Below is a small trained network, with its code and all its weights. Each question gives an input and a target symbol and asks what happens when units are switched off, that is, made to give their printed mean instead of their output.

import numpy as np


def w(rows, s, z=0):
    codes = np.array(rows[::2]) - 128.0
    scale = np.full(codes.shape[1], s)
    scale[-1] = z or s
    return codes * scale


def norm(h):
    return h / np.sqrt((h * h).mean(-1, keepdims=True) + 1e-5)


def f(y):
    return np.maximum(y, 0)


def softmax(a):
    e = np.exp(a - a.max(-1, keepdims=True))
    return e / e.sum(-1, keepdims=True)


def log_softmax(a):
    a = a - a.max(-1, keepdims=True)
    return a - np.log(np.exp(a).sum(-1, keepdims=True))


def net(x, mask):
    ids = ['αβγδεηθμξφ'.index(c) for c in x.split()]
    T = len(ids)
    res = E[ids] + P[:T]
    u = 0
    for l in range(2):
        r = norm(res)
        for j in range(3):
            rows = slice(3 * j, 3 * j + 3)
            q, k, v = (r @ M[l][rows].T for M in (Q, K, V))
            z = softmax(np.where(np.tri(T) > 0, q @ k.T / 3**0.5, -1e9)) @ v
            o = O[l][rows]
            res = res + np.where(mask[u + j], z, o[:, -1]) @ o[:, :-1]
        u += 3
        y = f(norm(res) @ A[l][:, :-1].T + A[l][:, -1])
        res = res + np.where(mask[u : u + 24], y, B[l][:, -1]) @ B[l][:, :-1]
        u += 24
    return log_softmax(norm(res)[-1] @ U[:, :-1].T + U[:, -1])


Q, K, V, O, A, B = {}, {}, {}, {}, {}, {}
E = w([
[151,141,186,165],'α',
[147,154,137,166],'β',
[156,127,166,153],'γ',
[253,48,192,141],'δ',
[240,68,202,149],'ε',
[128,173,152,164],'η',
[91,237,70,185],'θ',
[100,159,120,183],'μ',
[224,137,76,196],'ξ',
[216,163,179,82],'φ',
],0.013)
P = w([
[138,24,168,42],'0',
[150,193,147,188],'1',
[65,22,177,230],'2',
[111,98,7,76],'3',
[173,210,228,138],'4',
[24,54,137,234],'5',
],0.012)
Q[0] = w([
[77,94,223,169],'L0H1',
[104,71,94,170],'L0H1',
[214,111,30,51],'L0H1',
[78,57,145,209],'L0H2',
[99,57,97,110],'L0H2',
[142,124,96,147],'L0H2',
[200,123,131,253],'L0H3',
[137,56,136,113],'L0H3',
[148,65,109,198],'L0H3',
],0.014)
K[0] = w([
[101,112,143,240],'L0H1',
[144,93,66,103],'L0H1',
[190,183,48,7],'L0H1',
[131,91,200,86],'L0H2',
[104,123,185,173],'L0H2',
[160,104,135,155],'L0H2',
[116,39,80,218],'L0H3',
[101,111,191,70],'L0H3',
[106,42,82,138],'L0H3',
],0.015)
V[0] = w([
[182,160,122,69],'L0H1',
[167,195,160,157],'L0H1',
[167,137,112,61],'L0H1',
[96,131,169,19],'L0H2',
[115,104,113,201],'L0H2',
[226,201,105,85],'L0H2',
[98,251,157,53],'L0H3',
[169,159,122,102],'L0H3',
[152,13,104,201],'L0H3',
],0.011)
O[0] = w([
[103,229,106,72,84],'L0H1',
[145,217,160,186,124],'L0H1',
[99,198,99,54,86],'L0H1',
[153,2,182,56,112],'L0H2',
[92,148,77,195,139],'L0H2',
[187,250,185,53,120],'L0H2',
[221,36,178,86,8],'L0H3',
[128,105,199,108,104],'L0H3',
[27,226,75,171,241],'L0H3',
],0.0067,0.011)
A[0] = w([
[67,126,91,111,134],'L0N1',
[229,60,38,94,109],'L0N2',
[202,180,209,57,160],'L0N3',
[55,66,164,46,70],'L0N4',
[171,140,187,164,46],'L0N5',
[114,126,75,104,111],'L0N6',
[59,72,127,133,104],'L0N7',
[125,81,141,71,79],'L0N8',
[11,158,155,1,109],'L0N9',
[149,164,190,82,88],'L0N10',
[58,118,207,145,77],'L0N11',
[97,77,132,31,129],'L0N12',
[194,103,75,127,99],'L0N13',
[161,162,55,73,198],'L0N14',
[33,139,76,72,119],'L0N15',
[81,145,113,108,100],'L0N16',
[171,75,110,114,4],'L0N17',
[71,66,156,148,63],'L0N18',
[75,131,28,10,117],'L0N19',
[116,126,15,28,106],'L0N20',
[196,137,151,162,93],'L0N21',
[246,55,111,173,63],'L0N22',
[165,132,220,35,46],'L0N23',
[216,137,76,136,151],'L0N24',
],0.011,0.0036)
B[0] = w([
[167,109,128,107,244],'L0N1',
[68,74,168,100,147],'L0N2',
[92,165,218,83,187],'L0N3',
[215,126,146,154,186],'L0N4',
[71,93,157,129,175],'L0N5',
[150,116,137,97,176],'L0N6',
[195,125,83,116,237],'L0N7',
[153,136,156,171,160],'L0N8',
[97,52,187,48,200],'L0N9',
[86,154,183,128,152],'L0N10',
[116,138,75,156,207],'L0N11',
[160,105,181,145,184],'L0N12',
[92,113,154,105,136],'L0N13',
[88,159,147,99,225],'L0N14',
[168,84,143,121,254],'L0N15',
[149,113,125,134,183],'L0N16',
[110,99,155,146,133],'L0N17',
[133,178,101,138,217],'L0N18',
[76,88,123,2,246],'L0N19',
[72,97,106,29,224],'L0N20',
[86,118,164,152,177],'L0N21',
[83,118,130,188,155],'L0N22',
[118,233,119,178,167],'L0N23',
[118,166,132,182,175],'L0N24',
],0.025,0.004)
Q[1] = w([
[131,250,115,54],'L1H1',
[160,109,181,27],'L1H1',
[6,164,95,110],'L1H1',
[115,227,128,141],'L1H2',
[236,111,16,120],'L1H2',
[16,121,168,126],'L1H2',
[110,181,172,118],'L1H3',
[125,76,13,152],'L1H3',
[203,14,109,255],'L1H3',
],0.014)
K[1] = w([
[6,193,53,69],'L1H1',
[80,123,103,158],'L1H1',
[138,201,166,90],'L1H1',
[124,155,110,82],'L1H2',
[252,73,211,110],'L1H2',
[24,109,107,141],'L1H2',
[97,119,71,184],'L1H3',
[143,140,224,110],'L1H3',
[192,30,158,54],'L1H3',
],0.017)
V[1] = w([
[172,200,124,43],'L1H1',
[109,76,159,173],'L1H1',
[100,112,114,96],'L1H1',
[140,155,146,169],'L1H2',
[228,129,135,183],'L1H2',
[71,170,156,148],'L1H2',
[83,152,4,118],'L1H3',
[191,80,181,221],'L1H3',
[134,174,189,204],'L1H3',
],0.017)
O[1] = w([
[172,84,253,174,253],'L1H1',
[162,126,55,71,98],'L1H1',
[106,93,114,143,198],'L1H1',
[116,89,172,144,83],'L1H2',
[16,63,153,109,16],'L1H2',
[200,112,178,174,148],'L1H2',
[10,157,117,171,44],'L1H3',
[159,110,68,16,113],'L1H3',
[172,202,62,84,130],'L1H3',
],0.013,0.0064)
A[1] = w([
[131,156,112,68,45],'L1N1',
[114,181,94,161,4],'L1N2',
[106,177,90,140,2],'L1N3',
[177,149,163,128,34],'L1N4',
[170,99,168,139,120],'L1N5',
[127,86,67,153,94],'L1N6',
[125,108,76,137,39],'L1N7',
[164,122,136,129,95],'L1N8',
[133,24,138,73,179],'L1N9',
[152,167,99,164,128],'L1N10',
[139,235,94,133,112],'L1N11',
[66,130,109,124,141],'L1N12',
[167,156,179,137,160],'L1N13',
[128,92,177,132,66],'L1N14',
[174,72,113,86,80],'L1N15',
[107,68,145,37,132],'L1N16',
[151,158,114,162,84],'L1N17',
[77,149,210,84,78],'L1N18',
[111,143,170,122,53],'L1N19',
[161,111,107,107,71],'L1N20',
[124,136,131,156,13],'L1N21',
[118,166,103,155,32],'L1N22',
[76,68,171,6,126],'L1N23',
[57,134,115,135,115],'L1N24',
],0.019,0.0049)
B[1] = w([
[96,69,98,136,160],'L1N1',
[86,174,190,129,161],'L1N2',
[66,169,173,127,148],'L1N3',
[134,63,127,146,158],'L1N4',
[82,127,120,106,183],'L1N5',
[122,136,111,30,172],'L1N6',
[75,129,136,111,146],'L1N7',
[121,110,107,126,150],'L1N8',
[91,192,181,176,238],'L1N9',
[123,115,174,90,191],'L1N10',
[53,166,88,86,211],'L1N11',
[145,133,76,159,159],'L1N12',
[118,84,82,150,207],'L1N13',
[109,151,132,139,161],'L1N14',
[119,179,147,191,194],'L1N15',
[186,47,199,75,226],'L1N16',
[141,98,146,93,173],'L1N17',
[214,190,74,137,190],'L1N18',
[177,152,99,125,149],'L1N19',
[143,151,114,172,158],'L1N20',
[109,115,147,114,139],'L1N21',
[82,164,156,125,153],'L1N22',
[145,15,252,49,255],'L1N23',
[154,125,84,184,161],'L1N24',
],0.031,0.0099)
U = w([
[169,99,254,82,180],'α',
[76,68,104,41,160],'β',
[9,184,167,87,147],'γ',
[138,88,108,139,127],'δ',
[188,129,112,163,175],'ε',
[204,233,182,140,61],'η',
[168,156,65,86,250],'θ',
[49,61,44,142,202],'μ',
[68,88,187,246,57],'ξ',
[154,79,114,160,84],'φ',
],0.0097,0.0014)

Each question gives the input, a string of symbols that net reads in full, and the target symbol t.
The units are the heads (3 rows each of Q, K, V and O) and the neurons (one row each of A and B). Each row of codes is followed by its name. A weight is (code - 128) times the scale printed after its matrix; where a second scale follows, it is the last column's (O, A, B and U).
mask holds one flag per unit, layer by layer, with each layer's heads first. A switched-off unit (its flag False) gives its mean, the last column of its rows in O or B, instead of its output. The means were averaged over made-up inputs and are rounded, as every weight is.
A unit's drop is (log p(t) with every unit on - log p(t) with that unit switched off) / (log p(t) with every unit on - log p(t) with every unit switched off).
most important unit: the unit with the biggest drop
k most important neurons: the k neurons with the biggest drops, biggest first
k most important neurons of layer l: the k neurons of layer l with the biggest drops, biggest first
drop of u: that unit's drop, to one decimal
input ξ γ β θ ξ, target γ: most important neuron of layer 1 => [L1N11]
input η φ η, target η: 2 most important neurons of layer 0 => [L0N4, L0N12]
input μ γ ξ φ φ, target η: 2 most important neurons => [L1N18, L0N23]
input γ η ξ α β η, target γ: 4 most important neurons => [L0N4, L0N19, L0N9, L0N12]
input γ θ α, target γ: 4 most important neurons of layer 1 => [L1N6, L1N23, L1N16, L1N18]
input γ η θ, target γ: 2 most important neurons => [L0N4, L0N19]
input η γ ξ γ η η, target η: 3 most important neurons of layer 1 => [L1N23, L1N15, L1N11]
input β ξ η ξ, target β: 2 most important neurons => [L0N19, L0N20]
input β δ β, target β: 3 most important neurons => [L0N19, L0N9, L0N20]
input β θ γ, target β: 4 most important neurons => [L0N19, L0N9, L0N20, L1N6]
input η η ε, target η: 2 most important neurons of layer 1 => [L1N23, L1N15]
input β φ η α μ, target ξ: 2 most important neurons of layer 0 => [L0N3, L0N14]
input β μ μ μ γ β, target β: 3 most important neurons => [L0N19, L0N20, L0N9]
input μ β α, target μ: most important unit => L0H2
input γ θ μ θ γ μ, target γ: 3 most important neurons of layer 1 => [L1N6, L1N23, L1N18]
input ε δ γ φ ξ, target η: 2 most important neurons => [L1N18, L0N3]
input β ξ ξ γ α η, target β: 4 most important neurons of layer 1 => [L1N6, L1N9, L1N23, L1N16]
input θ ε μ γ μ ξ, target θ: 2 most important neurons of layer 0 => [L0N4, L0N12]
input β ξ μ ξ α, target γ: 3 most important neurons => [L0N19, L0N20, L1N11]
input η γ β γ ξ μ, target η: 2 most important neurons of layer 1 => [L1N23, L1N15]
input α η γ μ α, target ξ: most important unit => L0H1
input η γ φ ξ ξ β, target η: 2 most important neurons of layer 1 => [L1N23, L1N15]
input δ μ η ξ η, target γ: 2 most important neurons of layer 0 => [L0N19, L0N20]
input η ξ φ, target η: 2 most important neurons of layer 1 => [L1N23, L1N15]
input θ μ ξ, target θ: drop of L0N5 => 0.0
input γ η μ, target γ: drop of L0H2 => 0.8
input μ γ μ θ η η, target μ: drop of L0N19 => 0.2
input ξ β η, target ξ: most important unit => L1H3
input θ ξ γ α φ μ, target θ: drop of L0H2 => 0.8
input γ η η η ξ, target γ: 2 most important neurons of layer 0 => [L0N19, L0N20]
